Here is a tiny trained network, its code and every weight. The questions are about switching its units off for an input and a target symbol, where a switched-off unit gives its printed mean instead of its output.

import numpy as np


def w(rows, s, z=0):
    codes = np.array(rows[::2]) - 128.0
    scale = np.full(codes.shape[1], s)
    scale[-1] = z or s
    return codes * scale


def f(y):
    return np.maximum(y, 0)


def softmax(a):
    e = np.exp(a - a.max(-1, keepdims=True))
    return e / e.sum(-1, keepdims=True)


def log_softmax(a):
    a = a - a.max(-1, keepdims=True)
    return a - np.log(np.exp(a).sum(-1, keepdims=True))


def net(x, mask):
    ids = ['αγεζθλμξπστφψω'.index(c) for c in x.split()]
    T = len(ids)
    res = E[ids] + P[:T]
    q, k, v = (res @ M[0].T for M in (Q, K, V))
    z = softmax(np.where(np.tri(T) > 0, q @ k.T / 2**0.5, -1e9)) @ v
    res = res + np.where(mask[0], z, O[0][:, -1]) @ O[0][:, :-1]
    y = f(res @ A[0][:, :-1].T + A[0][:, -1])
    res = res + np.where(mask[1:17], y, B[0][:, -1]) @ B[0][:, :-1]
    return log_softmax(res[-1] @ U[:, :-1].T + U[:, -1])


Q, K, V, O, A, B = {}, {}, {}, {}, {}, {}
E = w([
[100,134,201,100,172],'α',
[134,99,105,123,217],'γ',
[199,164,184,136,40],'ε',
[166,119,132,102,121],'ζ',
[77,106,65,59,197],'θ',
[176,116,33,120,96],'λ',
[83,167,119,152,191],'μ',
[94,140,112,171,157],'ξ',
[119,209,140,207,166],'π',
[197,109,117,62,176],'σ',
[252,139,161,79,112],'τ',
[144,137,175,137,95],'φ',
[157,173,93,129,211],'ψ',
[172,165,126,144,118],'ω',
],0.022)
P = w([
[152,132,140,116,70],'0',
[172,63,190,176,118],'1',
[62,185,72,62,95],'2',
[185,25,165,217,144],'3',
[40,227,75,21,68],'4',
[114,2,126,238,216],'5',
[73,184,75,63,98],'6',
[90,80,113,153,154],'7',
[106,108,104,130,131],'8',
[80,105,108,131,148],'9',
[99,106,101,137,138],'10',
],0.0084)
Q[0] = w([
[109,255,89,40,92],'H1',
[187,97,118,184,149],'H1',
],0.0075)
K[0] = w([
[141,11,128,212,199],'H1',
[78,184,101,70,134],'H1',
],0.011)
V[0] = w([
[2,61,130,63,57],'H1',
[133,90,81,107,90],'H1',
],0.0079)
O[0] = w([
[36,209,123,20,74,3],'H1',
[209,255,15,75,182,161],'H1',
],0.0093,0.005)
A[0] = w([
[138,180,211,130,168,145],'N1',
[88,111,184,184,182,156],'N2',
[149,105,103,164,106,126],'N3',
[97,167,97,115,108,151],'N4',
[132,194,203,153,59,78],'N5',
[93,65,233,128,102,253],'N6',
[208,120,130,174,74,38],'N7',
[73,96,21,110,82,147],'N8',
[166,174,75,114,137,81],'N9',
[201,39,105,95,120,143],'N10',
[192,152,69,135,120,86],'N11',
[63,123,94,225,66,173],'N12',
[75,2,92,40,95,83],'N13',
[73,86,166,36,106,4],'N14',
[176,35,167,51,102,77],'N15',
[118,120,111,136,151,175],'N16',
],0.0091,0.002)
B[0] = w([
[82,224,96,103,185,171],'N1',
[120,147,40,96,107,191],'N2',
[69,90,149,126,254,191],'N3',
[144,77,59,216,140,153],'N4',
[16,146,34,65,131,151],'N5',
[69,140,204,56,115,166],'N6',
[124,167,96,198,130,225],'N7',
[191,149,117,183,156,213],'N8',
[130,117,113,150,152,216],'N9',
[102,137,118,56,131,255],'N10',
[145,192,210,190,118,247],'N11',
[61,3,171,160,85,173],'N12',
[52,212,86,169,52,169],'N13',
[185,119,172,136,63,137],'N14',
[146,87,99,115,11,175],'N15',
[203,63,76,52,44,164],'N16',
],0.0056,0.0093)
U = w([
[213,88,59,212,88,90],'α',
[72,180,15,39,95,62],'γ',
[106,122,170,150,73,173],'ε',
[144,105,141,122,95,117],'ζ',
[238,145,189,98,79,105],'θ',
[182,86,116,65,132,117],'λ',
[85,164,132,149,2,193],'μ',
[118,129,125,145,151,112],'ξ',
[163,43,138,129,209,82],'π',
[190,195,124,129,210,182],'σ',
[177,139,191,187,148,83],'τ',
[67,190,172,246,161,53],'φ',
[96,156,196,74,170,207],'ψ',
[123,39,158,177,119,253],'ω',
],0.0083,0.0055)

Each question gives the input, a string of symbols that net reads in full, and the target symbol t.
The units are the heads (2 rows each of Q, K, V and O) and the neurons (one row each of A and B). Each row of codes is followed by its name. A weight is (code - 128) times the scale printed after its matrix; where a second scale follows, it is the last column's (O, A, B and U).
mask holds one flag per unit, heads first, then neurons. A switched-off unit (its flag False) gives its mean, the last column of its rows in O or B, instead of its output. The means were averaged over made-up inputs and are rounded, as every weight is.
A unit's drop is (log p(t) with every unit on - log p(t) with that unit switched off) / (log p(t) with every unit on - log p(t) with every unit switched off).
The circuit of an input: a set's keep is (log p(t) with only the set's units on - log p(t) with every unit switched off) / (log p(t) with every unit on - log p(t) with every unit switched off). Starting from the 12 units with the biggest drops (on a tie, the unit counted first), units are removed one at a time, each time the one whose removal leaves the highest keep (on an exact tie, the one counted first), for as long as the keep stays at least 0.8.
units of the circuit, in order: the units of the circuit, biggest drop first
top k neurons: the k neurons with the biggest drops, biggest first
drop of u: that unit's drop, to one decimal
input σ λ ε ε, target μ: top 2 neurons	N5; N15
input ψ τ π λ ε, target σ: units of the circuit, in order	H1; N15
input π λ μ α π α, target ψ: units of the circuit, in order	N6; N1
input λ γ λ α, target σ: units of the circuit, in order	H1
input π λ ζ ε, target μ: units of the circuit, in order	N5; H1
input π θ α α φ α, target ψ: units of the circuit, in order	H1; N6
input ε λ λ θ ε, target γ: units of the circuit, in order	N5; H1
input τ α λ ω π π, target ω: units of the circuit, in order	H1; N12
input λ λ σ ε λ, target α: units of the circuit, in order	N4; N8
input τ τ τ α θ, target μ: units of the circuit, in order	H1; N13; N14
input λ α π θ, target γ: units of the circuit, in order	N13; N11
input ε α γ π λ, target ω: top 2 neurons	N12; N3
input λ τ θ ε, target γ: units of the circuit, in order	H1; N5
input λ λ σ π θ λ, target γ: top neuron	N13
input φ π λ π λ λ λ γ, target σ: top 2 neurons	N12; N15
input τ α λ θ ω, target γ: top 2 neurons	N5; N11
input σ α α α ζ π ω, target ω: drop of H1	1.0
input π λ θ π θ μ, target γ: drop of H1	0.6
input π π ψ ξ, target ω: drop of N9	0.0
input π λ λ, target σ: drop of H1	0.5
